Below are the code and all the weights of a small trained network. Each question names an input and a target symbol and asks about switching units off, where a switched-off unit gives its printed mean instead of its output.

import numpy as np


def w(rows, s, z=0):
    codes = np.array(rows[::2]) - 128.0
    scale = np.full(codes.shape[1], s)
    scale[-1] = z or s
    return codes * scale


def norm(h):
    return h / np.sqrt((h * h).mean(-1, keepdims=True) + 1e-5)


def f(y):
    return y / 2 * (1 + np.tanh(0.7978845608 * (y + 0.044715 * y**3)))


def softmax(a):
    e = np.exp(a - a.max(-1, keepdims=True))
    return e / e.sum(-1, keepdims=True)


def log_softmax(a):
    a = a - a.max(-1, keepdims=True)
    return a - np.log(np.exp(a).sum(-1, keepdims=True))


def net(x, mask):
    ids = ['αβγδεζηλμξστφψω'.index(c) for c in x.split()]
    T = len(ids)
    res = E[ids] + P[:T]
    u = 0
    for l in range(2):
        r = norm(res)
        for j in range(2):
            rows = slice(3 * j, 3 * j + 3)
            q, k, v = (r @ M[l][rows].T for M in (Q, K, V))
            z = softmax(np.where(np.tri(T) > 0, q @ k.T / 3**0.5, -1e9)) @ v
            o = O[l][rows]
            res = res + np.where(mask[u + j], z, o[:, -1]) @ o[:, :-1]
        u += 2
        y = f(norm(res) @ A[l][:, :-1].T + A[l][:, -1])
        res = res + np.where(mask[u : u + 24], y, B[l][:, -1]) @ B[l][:, :-1]
        u += 24
    return log_softmax(norm(res)[-1] @ U[:, :-1].T + U[:, -1])


Q, K, V, O, A, B = {}, {}, {}, {}, {}, {}
E = w([
[146,162,80,135,124],'α',
[76,106,119,139,144],'β',
[94,137,93,117,118],'γ',
[105,151,88,121,111],'δ',
[89,129,98,118,126],'ε',
[78,94,98,90,43],'ζ',
[69,106,111,106,112],'η',
[83,87,194,213,128],'λ',
[108,139,88,132,144],'μ',
[101,101,105,118,3],'ξ',
[86,99,95,96,28],'σ',
[67,89,122,112,125],'τ',
[158,108,137,93,92],'φ',
[162,146,201,199,147],'ψ',
[155,167,75,153,163],'ω',
],0.021)
P = w([
[185,1,37,182,134],'0',
[166,68,70,217,95],'1',
[150,83,80,196,88],'2',
[139,96,88,177,83],'3',
[128,109,95,160,77],'4',
[117,121,100,144,74],'5',
[108,130,104,126,74],'6',
[102,141,110,110,75],'7',
[96,151,118,97,76],'8',
[90,162,127,85,80],'9',
[84,173,138,75,85],'10',
[78,184,151,65,90],'11',
[72,194,167,50,96],'12',
[49,196,73,122,178],'13',
],0.0099)
Q[0] = w([
[177,118,98,127,131],'L0H0',
[151,142,160,114,185],'L0H0',
[145,72,139,91,254],'L0H0',
[137,193,222,113,151],'L0H1',
[114,170,114,171,146],'L0H1',
[175,88,100,103,140],'L0H1',
],0.0082)
K[0] = w([
[98,86,136,161,131],'L0H0',
[116,86,84,100,148],'L0H0',
[176,2,75,208,56],'L0H0',
[182,118,155,179,233],'L0H1',
[189,127,96,76,115],'L0H1',
[130,44,81,114,81],'L0H1',
],0.0075)
V[0] = w([
[184,177,96,149,183],'L0H0',
[112,83,45,222,115],'L0H0',
[126,64,222,68,2],'L0H0',
[128,134,101,126,66],'L0H1',
[142,167,89,148,141],'L0H1',
[154,9,99,186,136],'L0H1',
],0.0052)
O[0] = w([
[133,73,62,91,150,92],'L0H0',
[140,168,2,133,156,253],'L0H0',
[139,136,61,139,144,141],'L0H0',
[89,153,83,83,180,194],'L0H1',
[121,183,133,162,119,129],'L0H1',
[94,146,75,89,134,219],'L0H1',
],0.0065,0.0051)
A[0] = w([
[168,123,146,142,39,133],'L0N0',
[254,186,112,73,138,205],'L0N1',
[90,140,116,107,78,3],'L0N2',
[193,149,79,115,208,111],'L0N3',
[90,66,220,200,191,114],'L0N4',
[185,89,110,151,124,178],'L0N5',
[98,141,150,176,174,148],'L0N6',
[43,112,117,228,86,89],'L0N7',
[82,181,61,133,206,127],'L0N8',
[214,103,142,114,157,137],'L0N9',
[206,33,171,180,135,79],'L0N10',
[114,196,100,141,75,83],'L0N11',
[124,142,161,98,218,110],'L0N12',
[56,104,77,132,128,157],'L0N13',
[99,176,168,186,89,95],'L0N14',
[88,195,172,153,159,100],'L0N15',
[112,153,152,135,168,118],'L0N16',
[144,95,88,90,135,109],'L0N17',
[126,57,107,128,212,101],'L0N18',
[167,207,170,112,242,49],'L0N19',
[143,124,103,83,84,165],'L0N20',
[224,145,163,180,44,222],'L0N21',
[84,176,128,224,178,156],'L0N22',
[25,125,145,113,99,166],'L0N23',
],0.0093,0.0052)
B[0] = w([
[106,147,92,73,198,146],'L0N0',
[97,150,143,25,167,182],'L0N1',
[111,111,113,152,94,138],'L0N2',
[38,133,201,171,115,148],'L0N3',
[35,72,78,39,95,137],'L0N4',
[150,130,73,122,160,144],'L0N5',
[198,30,118,36,115,136],'L0N6',
[125,121,70,83,170,183],'L0N7',
[119,191,207,105,132,229],'L0N8',
[89,124,108,72,101,118],'L0N9',
[128,111,69,194,106,124],'L0N10',
[103,156,123,134,128,175],'L0N11',
[115,160,131,150,107,115],'L0N12',
[137,159,159,176,220,253],'L0N13',
[153,99,86,81,59,127],'L0N14',
[158,96,202,135,121,130],'L0N15',
[142,133,156,123,86,120],'L0N16',
[77,151,91,194,171,156],'L0N17',
[130,227,169,126,94,128],'L0N18',
[146,90,131,183,70,125],'L0N19',
[76,162,98,124,167,203],'L0N20',
[140,101,98,1,207,157],'L0N21',
[112,81,115,7,193,176],'L0N22',
[103,195,156,138,156,227],'L0N23',
],0.0055,0.0076)
Q[1] = w([
[58,196,89,28,206],'L1H0',
[106,61,118,136,89],'L1H0',
[46,201,130,77,239],'L1H0',
[66,180,101,10,182],'L1H1',
[32,211,139,33,236],'L1H1',
[187,162,159,136,162],'L1H1',
],0.012)
K[1] = w([
[71,193,223,77,68],'L1H0',
[171,167,66,125,158],'L1H0',
[119,149,219,76,71],'L1H0',
[86,159,245,92,98],'L1H1',
[85,161,224,62,70],'L1H1',
[51,94,87,139,29],'L1H1',
],0.012)
V[1] = w([
[153,169,51,91,78],'L1H0',
[163,2,113,19,175],'L1H0',
[186,165,85,6,159],'L1H0',
[24,100,55,128,58],'L1H1',
[143,235,161,72,70],'L1H1',
[134,67,161,186,88],'L1H1',
],0.0073)
O[1] = w([
[165,96,194,214,140,179],'L1H0',
[91,178,181,123,84,83],'L1H0',
[113,116,169,197,78,207],'L1H0',
[158,157,244,74,156,185],'L1H1',
[165,91,68,188,170,156],'L1H1',
[68,122,111,123,194,2],'L1H1',
],0.011,0.008)
A[1] = w([
[46,145,114,127,147,154],'L1N0',
[99,95,73,168,135,82],'L1N1',
[175,196,101,99,83,109],'L1N2',
[151,75,127,134,185,153],'L1N3',
[140,158,177,123,149,95],'L1N4',
[60,107,146,135,160,86],'L1N5',
[48,120,77,184,56,33],'L1N6',
[91,49,90,71,161,70],'L1N7',
[92,74,36,100,98,99],'L1N8',
[178,134,148,87,127,150],'L1N9',
[85,155,132,127,147,113],'L1N10',
[163,185,135,123,161,134],'L1N11',
[189,119,137,138,159,139],'L1N12',
[114,138,125,107,79,131],'L1N13',
[188,77,108,93,73,158],'L1N14',
[135,124,34,64,124,115],'L1N15',
[153,79,155,117,159,128],'L1N16',
[105,8,160,106,149,68],'L1N17',
[159,36,204,86,161,44],'L1N18',
[72,142,141,152,112,157],'L1N19',
[161,144,112,108,48,112],'L1N20',
[205,16,150,89,98,2],'L1N21',
[73,66,73,64,82,95],'L1N22',
[111,158,70,97,92,155],'L1N23',
],0.014,0.0079)
B[1] = w([
[182,124,112,132,116,223],'L1N0',
[174,151,159,155,141,128],'L1N1',
[85,139,90,108,147,206],'L1N2',
[171,109,80,71,10,145],'L1N3',
[142,189,191,139,119,164],'L1N4',
[125,73,116,148,150,147],'L1N5',
[103,155,125,44,120,161],'L1N6',
[66,108,130,182,118,138],'L1N7',
[195,170,207,142,111,147],'L1N8',
[172,111,135,97,155,163],'L1N9',
[144,137,131,114,98,179],'L1N10',
[87,60,164,120,119,254],'L1N11',
[165,104,142,76,80,162],'L1N12',
[140,161,65,121,138,159],'L1N13',
[162,112,145,172,76,175],'L1N14',
[56,101,162,192,190,139],'L1N15',
[136,183,97,145,100,127],'L1N16',
[64,83,93,140,149,151],'L1N17',
[40,145,47,167,105,153],'L1N18',
[122,130,70,166,80,187],'L1N19',
[96,78,98,175,179,188],'L1N20',
[161,194,150,78,54,149],'L1N21',
[254,72,169,101,151,158],'L1N22',
[106,163,101,139,129,180],'L1N23',
],0.0095,0.007)
U = w([
[239,88,106,197,22,102],'α',
[10,146,43,151,127,173],'β',
[177,123,222,148,131,125],'γ',
[199,70,100,64,120,157],'δ',
[78,195,86,185,86,141],'ε',
[103,139,207,250,66,85],'ζ',
[73,246,182,83,102,67],'η',
[123,132,155,22,171,103],'λ',
[175,85,15,227,106,1],'μ',
[138,49,68,63,147,201],'ξ',
[183,119,215,104,128,151],'σ',
[146,94,24,139,156,168],'τ',
[49,174,129,44,193,85],'φ',
[205,101,95,54,13,154],'ψ',
[174,136,196,77,138,127],'ω',
],0.016,0.004)

Each question gives the input, a string of symbols that net reads in full, and the target symbol t.
The units are the heads (3 rows each of Q, K, V and O) and the neurons (one row each of A and B). Each row of codes is followed by its name. A weight is (code - 128) times the scale printed after its matrix; where a second scale follows, it is the last column's (O, A, B and U).
mask holds one flag per unit, layer by layer, with each layer's heads first. A switched-off unit (its flag False) gives its mean, the last column of its rows in O or B, instead of its output. The means were averaged over made-up inputs and are rounded, as every weight is.
A unit's drop is (log p(t) with every unit on - log p(t) with that unit switched off) / (log p(t) with every unit on - log p(t) with every unit switched off).
The circuit of an input: a set's keep is (log p(t) with only the set's units on - log p(t) with every unit switched off) / (log p(t) with every unit on - log p(t) with every unit switched off). Starting from the 12 units with the biggest drops (on a tie, the unit counted first), units are removed one at a time, each time the one whose removal leaves the highest keep (on an exact tie, the one counted first), for as long as the keep stays at least 0.8.
units of the circuit, in order: the units of the circuit, biggest drop first
unit that matters most: the unit with the biggest drop
top k neurons: the k neurons with the biggest drops, biggest first
k most important neurons of layer l: the k neurons of layer l with the biggest drops, biggest first
input η ω ζ λ τ ψ σ ε μ δ ψ μ λ φ, target η: top 2 neurons -> (L0N4; L0N21)
input φ ψ ψ ζ φ λ β δ β ξ, target μ: top 3 neurons -> (L1N20; L1N22; L0N8)
input ω ε τ μ γ σ ω, target σ: unit that matters most -> L0N23
input τ ζ α φ β λ τ, target η: 4 most important neurons of layer 0 -> (L0N4; L0N3; L0N22; L0N15)
input λ η α ζ ε ξ η ω φ τ ξ β, target γ: units of the circuit, in order -> (L1H0; L1H1)
input σ β η ε ε τ α δ α μ η φ, target λ: units of the circuit, in order -> (L1N9; L1N2; L1N0)
input β λ σ ε φ, target ξ: top 3 neurons -> (L0N8; L0N5; L0N20)
input φ ζ γ ε α β, target α: top 2 neurons -> (L0N1; L0N3)
input ξ β ξ τ α σ η, target σ: units of the circuit, in order -> (L1H1; L1H0)
input μ η φ ω φ η, target ζ: 4 most important neurons of layer 0 -> (L0N1; L0N7; L0N3; L0N23)
input φ λ ψ β, target ε: 2 most important neurons of layer 1 -> (L1N19; L1N0)
input μ ω τ φ, target φ: 4 most important neurons of layer 0 -> (L0N8; L0N17; L0N18; L0N5)
input μ φ ω β ω φ σ ψ ω α, target μ: 2 most important neurons of layer 1 -> (L1N6; L1N12)
input λ δ ζ ζ φ ξ τ φ τ γ, target φ: top 4 neurons -> (L0N8; L0N23; L1N14; L1N19)
input η γ φ φ φ β η σ φ σ γ τ, target δ: top 3 neurons -> (L0N8; L1N0; L0N1)
input ξ σ ξ φ, target γ: unit that matters most -> L1H0
input τ φ δ τ α β ξ φ φ τ δ, target φ: top 3 neurons -> (L1N14; L0N23; L0N8)
input φ γ δ φ β, target ζ: top 3 neurons -> (L0N7; L0N1; L0N3)
input ξ φ σ μ τ γ φ φ, target ζ: top 3 neurons -> (L0N7; L0N1; L0N13)
input γ β φ β φ σ ω β α, target β: units of the circuit, in order -> (L1N2; L1N11)
input η λ δ β φ λ ε φ φ φ β, target ζ: unit that matters most -> L0N7
input τ ε φ τ τ φ η η γ μ β, target τ: top 2 neurons -> (L0N13; L1N0)
input β ω δ ω, target ψ: top 3 neurons -> (L1N12; L0N23; L1N20)
input ζ η τ β ε ψ ε τ σ λ σ ζ, target ε: 3 most important neurons of layer 0 -> (L0N22; L0N8; L0N2)
input β τ μ ξ η ε φ α δ β φ φ ε α, target ξ: top 3 neurons -> (L0N8; L0N0; L0N22)
input τ ω τ μ δ φ λ λ τ φ, target φ: top 3 neurons -> (L0N0; L0N20; L0N21)
input ε μ φ η ε φ, target ξ: 3 most important neurons of layer 1 -> (L1N9; L1N20; L1N2)
input α φ σ β τ ε, target φ: unit that matters most -> L1H0
input φ τ μ φ, target τ: top 2 neurons -> (L0N8; L0N5)
input β ψ ω φ τ β ω, target β: top 3 neurons -> (L0N13; L0N8; L0N3)
